Below are the code and all the weights of a small trained network. Each question names an input and a class and asks about switching units off, where a switched-off unit gives its printed mean instead of its output.

import numpy as np


def w(rows, s, z=0):
    codes = np.array(rows[::2]) - 128.0
    scale = np.full(codes.shape[1], s)
    scale[-1] = z or s
    return codes * scale


def f(y):
    return y / 2 * (1 + np.tanh(0.7978845608 * (y + 0.044715 * y**3)))


def log_softmax(a):
    a = a - a.max(-1, keepdims=True)
    return a - np.log(np.exp(a).sum(-1, keepdims=True))


def net(x, mask):
    res = np.array(x, float).reshape(1, 6) / 4 @ E
    y = f(res @ A[0][:, :-1].T + A[0][:, -1])
    res = res + np.where(mask, y, B[0][:, -1]) @ B[0][:, :-1]
    return log_softmax(res[-1] @ U[:, :-1].T + U[:, -1])


A, B = {}, {}
E = w([
[164,189,124,116,133,137,115],'x0',
[137,119,117,132,121,121,138],'x1',
[206,96,166,175,97,114,74],'x2',
[129,145,174,147,53,190,187],'x3',
[138,125,124,126,129,132,132],'x4',
[98,154,96,254,169,172,121],'x5',
],0.0091)
A[0] = w([
[121,73,81,101,191,62,59,16],'N1',
[139,108,142,38,88,100,115,39],'N2',
[96,254,58,36,171,144,196,111],'N3',
[130,137,102,98,201,40,51,95],'N4',
[224,162,185,151,80,113,21,70],'N5',
[136,143,157,37,76,86,121,119],'N6',
[135,112,203,124,50,225,189,9],'N7',
[148,91,158,41,109,84,140,24],'N8',
[138,90,62,141,217,87,84,73],'N9',
[195,81,168,169,105,113,59,4],'N10',
],0.0068,0.0029)
B[0] = w([
[117,220,169,58,61,54,200,207],'N1',
[39,184,65,200,186,186,87,181],'N2',
[113,1,173,89,201,106,155,254],'N3',
[165,191,167,105,5,106,196,230],'N4',
[71,26,177,94,219,93,176,227],'N5',
[100,143,60,229,170,188,46,210],'N6',
[136,248,192,73,42,65,183,204],'N7',
[24,211,65,221,199,177,71,185],'N8',
[135,198,126,122,71,139,131,218],'N9',
[11,109,166,123,220,91,158,181],'N10',
],0.007,0.0041)
U = w([
[138,251,160,69,27,91,177,95],'0',
[87,200,19,247,174,198,43,85],'1',
[156,84,105,88,106,129,109,255],'2',
[91,1,163,77,197,93,165,56],'3',
],0.009,0.0093)

Each question gives the input, the list of numbers given to net, and the class t.
The units are the neurons (one row each of A and B). Each row of codes is followed by its name. A weight is (code - 128) times the scale printed after its matrix; where a second scale follows, it is the last column's (A, B and U).
mask holds one flag per neuron, in row order. A switched-off neuron (its flag False) gives its mean, the last column of its row in B, instead of its output. The means were averaged over made-up inputs and are rounded, as every weight is.
A unit's drop is (log p(t) with every unit on - log p(t) with that unit switched off) / (log p(t) with every unit on - log p(t) with every unit switched off).
The circuit of an input: a set's keep is (log p(t) with only the set's units on - log p(t) with every unit switched off) / (log p(t) with every unit on - log p(t) with every unit switched off). Starting from all 10 units, units are removed one at a time, each time the one whose removal leaves the highest keep (on an exact tie, the one counted first), for as long as the keep stays at least 0.8.
units of the circuit, in order: the units of the circuit, biggest drop first
unit that matters most: the unit with the biggest drop
k most important neurons: the k neurons with the biggest drops, biggest first
drop of u: that unit's drop, to one decimal
input [8,8,-5,6,7,7], class 2: unit that matters most	N3
input [-5,3,-1,6,-6,6], class 0: 2 most important neurons	[N7 N6]
input [0,1,8,1,6,7], class 3: units of the circuit, in order	[N5 N10]
input [-6,4,8,2,1,-6], class 3: 3 most important neurons	[N5 N10 N9]
input [-1,7,3,-6,-7,-5], class 0: 2 most important neurons	[N1 N4]
input [-6,-4,-5,-7,3,-3], class 0: 2 most important neurons	[N1 N4]
input [-2,5,-7,2,-4,6], class 3: units of the circuit, in order	[N3 N6]
input [2,3,-7,0,7,-7], class 1: 4 most important neurons	[N6 N8 N2 N5]
input [-8,4,-5,-5,6,6], class 2: 2 most important neurons	[N8 N6]
input [7,-5,6,7,-7,7], class 0: 2 most important neurons	[N7 N6]
input [-1,-6,8,8,-7,7], class 0: 3 most important neurons	[N7 N3 N6]
input [-1,3,6,-3,0,5], class 3: 3 most important neurons	[N5 N10 N6]
input [-6,6,7,0,2,4], class 3: units of the circuit, in order	[N10 N5]
input [-1,-8,-6,4,-8,3], class 3: 3 most important neurons	[N3 N4 N9]
input [-6,-3,-8,-4,-4,-8], class 1: units of the circuit, in order	[N8 N6]
input [3,2,8,2,-4,-1], class 3: units of the circuit, in order	[N5]
input [4,1,6,1,-8,-7], class 1: 3 most important neurons	[N6 N8 N2]
input [-1,-3,2,-5,6,-5], class 0: 2 most important neurons	[N4 N1]
input [7,-5,-7,6,3,-6], class 2: 2 most important neurons	[N3 N6]
input [4,-2,-4,-7,-7,3], class 0: unit that matters most	N4
input [-2,4,-4,-8,-7,-8], class 0: 2 most important neurons	[N1 N4]
input [-4,4,-1,6,3,-7], class 1: 3 most important neurons	[N6 N8 N2]
input [3,-8,-6,0,-4,-6], class 1: drop of N8	0.3
input [8,-8,0,-3,-5,-8], class 1: drop of N7	0.0
input [5,1,-8,-5,-1,-3], class 3: drop of N4	-0.1
input [7,-6,8,0,8,7], class 3: drop of N6	0.1
input [8,-7,-7,-1,0,5], class 2: units of the circuit, in order	[N3]
